Here is a tiny trained network, its code and every weight. The questions are about switching its units off for an input and a class, where a switched-off unit gives its printed mean instead of its output.

import numpy as np


def w(rows, s, z=0):
    codes = np.array(rows[::2]) - 128.0
    scale = np.full(codes.shape[1], s)
    scale[-1] = z or s
    return codes * scale


def norm(h):
    return h / np.sqrt((h * h).mean(-1, keepdims=True) + 1e-5)


def f(y):
    return y / 2 * (1 + np.tanh(0.7978845608 * (y + 0.044715 * y**3)))


def log_softmax(a):
    a = a - a.max(-1, keepdims=True)
    return a - np.log(np.exp(a).sum(-1, keepdims=True))


def net(x, mask):
    res = np.array(x, float).reshape(1, 4) / 4 @ E
    u = 0
    for l in range(3):
        y = f(norm(res) @ A[l][:, :-1].T + A[l][:, -1])
        res = res + np.where(mask[u : u + 5], y, B[l][:, -1]) @ B[l][:, :-1]
        u += 5
    return log_softmax(norm(res)[-1] @ U[:, :-1].T + U[:, -1])


A, B = {}, {}
E = w([
[37,126,115,177,136,39,68,136,183],'x0',
[194,61,111,203,171,88,211,152,202],'x1',
[63,167,193,134,130,253,189,122,242],'x2',
[137,3,130,103,143,171,53,75,148],'x3',
],0.007)
A[0] = w([
[74,243,41,131,177,123,198,170,120,79],'0.n0',
[192,81,187,190,170,106,161,159,167,124],'0.n1',
[1,128,106,165,142,1,106,132,198,41],'0.n2',
[160,50,86,179,124,89,187,229,202,3],'0.n3',
[127,179,109,153,147,81,176,187,102,25],'0.n4',
],0.0057,0.0044)
B[0] = w([
[184,58,221,138,50,124,41,111,188,212],'0.n0',
[88,165,174,94,155,116,141,2,108,231],'0.n1',
[179,214,36,134,207,223,61,150,119,252],'0.n2',
[166,132,102,107,184,38,195,87,180,199],'0.n3',
[175,90,194,146,163,73,100,201,135,147],'0.n4',
],0.0076,0.003)
A[1] = w([
[107,5,176,79,162,138,16,74,197,69],'1.n0',
[245,130,127,81,102,187,210,142,81,72],'1.n1',
[172,115,131,61,140,148,184,120,93,3],'1.n2',
[55,193,138,62,109,117,116,125,55,40],'1.n3',
[172,76,36,90,135,2,118,186,61,69],'1.n4',
],0.0071,0.0048)
B[1] = w([
[197,63,78,81,66,112,112,166,164,246],'1.n0',
[150,193,2,124,220,119,46,185,168,232],'1.n1',
[131,202,97,111,162,146,65,144,120,137],'1.n2',
[136,127,189,140,197,36,141,37,159,165],'1.n3',
[7,134,174,206,76,240,212,102,55,253],'1.n4',
],0.0081,0.004)
A[2] = w([
[44,119,63,189,161,82,64,205,163,5],'2.n0',
[92,158,125,131,145,188,113,145,192,71],'2.n1',
[138,244,220,157,84,51,158,255,131,44],'2.n2',
[73,168,180,7,96,114,45,105,111,71],'2.n3',
[63,124,161,84,88,179,184,149,249,28],'2.n4',
],0.0082,0.0033)
B[2] = w([
[175,152,72,57,216,200,129,211,83,173],'2.n0',
[89,150,40,174,116,125,128,82,46,213],'2.n1',
[254,30,101,35,43,154,56,103,168,235],'2.n2',
[119,141,170,114,191,36,252,128,205,223],'2.n3',
[75,133,185,244,93,129,126,175,13,255],'2.n4',
],0.0087,0.0044)
U = w([
[67,131,141,221,66,157,143,135,4,153],'0',
[157,203,27,102,248,159,67,166,144,44],'1',
[201,33,125,87,22,116,74,128,198,57],'2',
[121,126,170,132,212,16,230,79,190,249],'3',
],0.012,0.0017)

Each question gives the input, the list of numbers given to net, and the class t.
The units are the neurons (one row each of A and B). Each row of codes is followed by its name. A weight is (code - 128) times the scale printed after its matrix; where a second scale follows, it is the last column's (A, B and U).
mask holds one flag per neuron, layer by layer. A switched-off neuron (its flag False) gives its mean, the last column of its row in B, instead of its output. The means were averaged over made-up inputs and are rounded, as every weight is.
A unit's drop is (log p(t) with every unit on - log p(t) with that unit switched off) / (log p(t) with every unit on - log p(t) with every unit switched off).
The circuit of an input: a set's keep is (log p(t) with only the set's units on - log p(t) with every unit switched off) / (log p(t) with every unit on - log p(t) with every unit switched off). Starting from the 12 units with the biggest drops (on a tie, the unit counted first), units are removed one at a time, each time the one whose removal leaves the highest keep (on an exact tie, the one counted first), for as long as the keep stays at least 0.8.
circuit, biggest first: the units of the circuit, biggest drop first
unit that matters most: the unit with the biggest drop
k most important neurons: the k neurons with the biggest drops, biggest first
k most important neurons of layer l: the k neurons of layer l with the biggest drops, biggest first
drop when u is switched off: that unit's drop, to one decimal
input [-1,7,0,6], class 3: 2 most important neurons -> (0.n3 2.n2)
input [0,0,-8,6], class 0: unit that matters most -> 1.n4
input [5,2,6,3], class 0: 2 most important neurons -> (2.n4 1.n1)
input [-8,0,7,8], class 1: 2 most important neurons -> (1.n1 1.n4)
input [1,5,6,6], class 0: 3 most important neurons -> (2.n4 0.n0 2.n2)
input [-8,-2,5,7], class 1: 2 most important neurons -> (1.n1 0.n0)
input [3,5,-5,-4], class 0: 3 most important neurons -> (1.n4 2.n3 1.n3)
input [4,6,6,-3], class 0: 2 most important neurons -> (2.n4 2.n3)
input [-5,4,-4,-1], class 1: 3 most important neurons -> (1.n1 2.n4 1.n2)
input [5,-6,3,1], class 3: 2 most important neurons of layer 1 -> (1.n1 1.n3)
input [4,-2,-1,-4], class 1: 3 most important neurons -> (0.n2 2.n0 1.n0)
input [-4,-2,-7,-8], class 2: 2 most important neurons -> (2.n2 0.n0)
input [6,-8,-6,-8], class 2: 2 most important neurons of layer 0 -> (0.n1 0.n0)
input [5,-6,-2,5], class 3: circuit, biggest first -> (2.n3)
input [2,-7,-5,6], class 3: 2 most important neurons -> (2.n3 0.n0)
input [4,2,8,-8], class 0: 3 most important neurons -> (2.n4 2.n1 1.n0)
input [7,-2,-2,-8], class 2: 4 most important neurons -> (2.n2 0.n0 1.n1 0.n4)
input [-2,5,-4,1], class 3: 2 most important neurons of layer 2 -> (2.n4 2.n1)
input [-8,7,-2,-4], class 1: 2 most important neurons of layer 1 -> (1.n1 1.n2)
input [6,4,2,2], class 1: unit that matters most -> 0.n2
input [-5,0,-5,-6], class 2: 2 most important neurons of layer 2 -> (2.n2 2.n4)
input [8,5,8,5], class 0: drop when 2.n4 is switched off -> 1.0
input [3,5,-8,-3], class 0: drop when 1.n4 is switched off -> 1.8
input [8,-4,2,-1], class 1: drop when 0.n2 is switched off -> 0.1
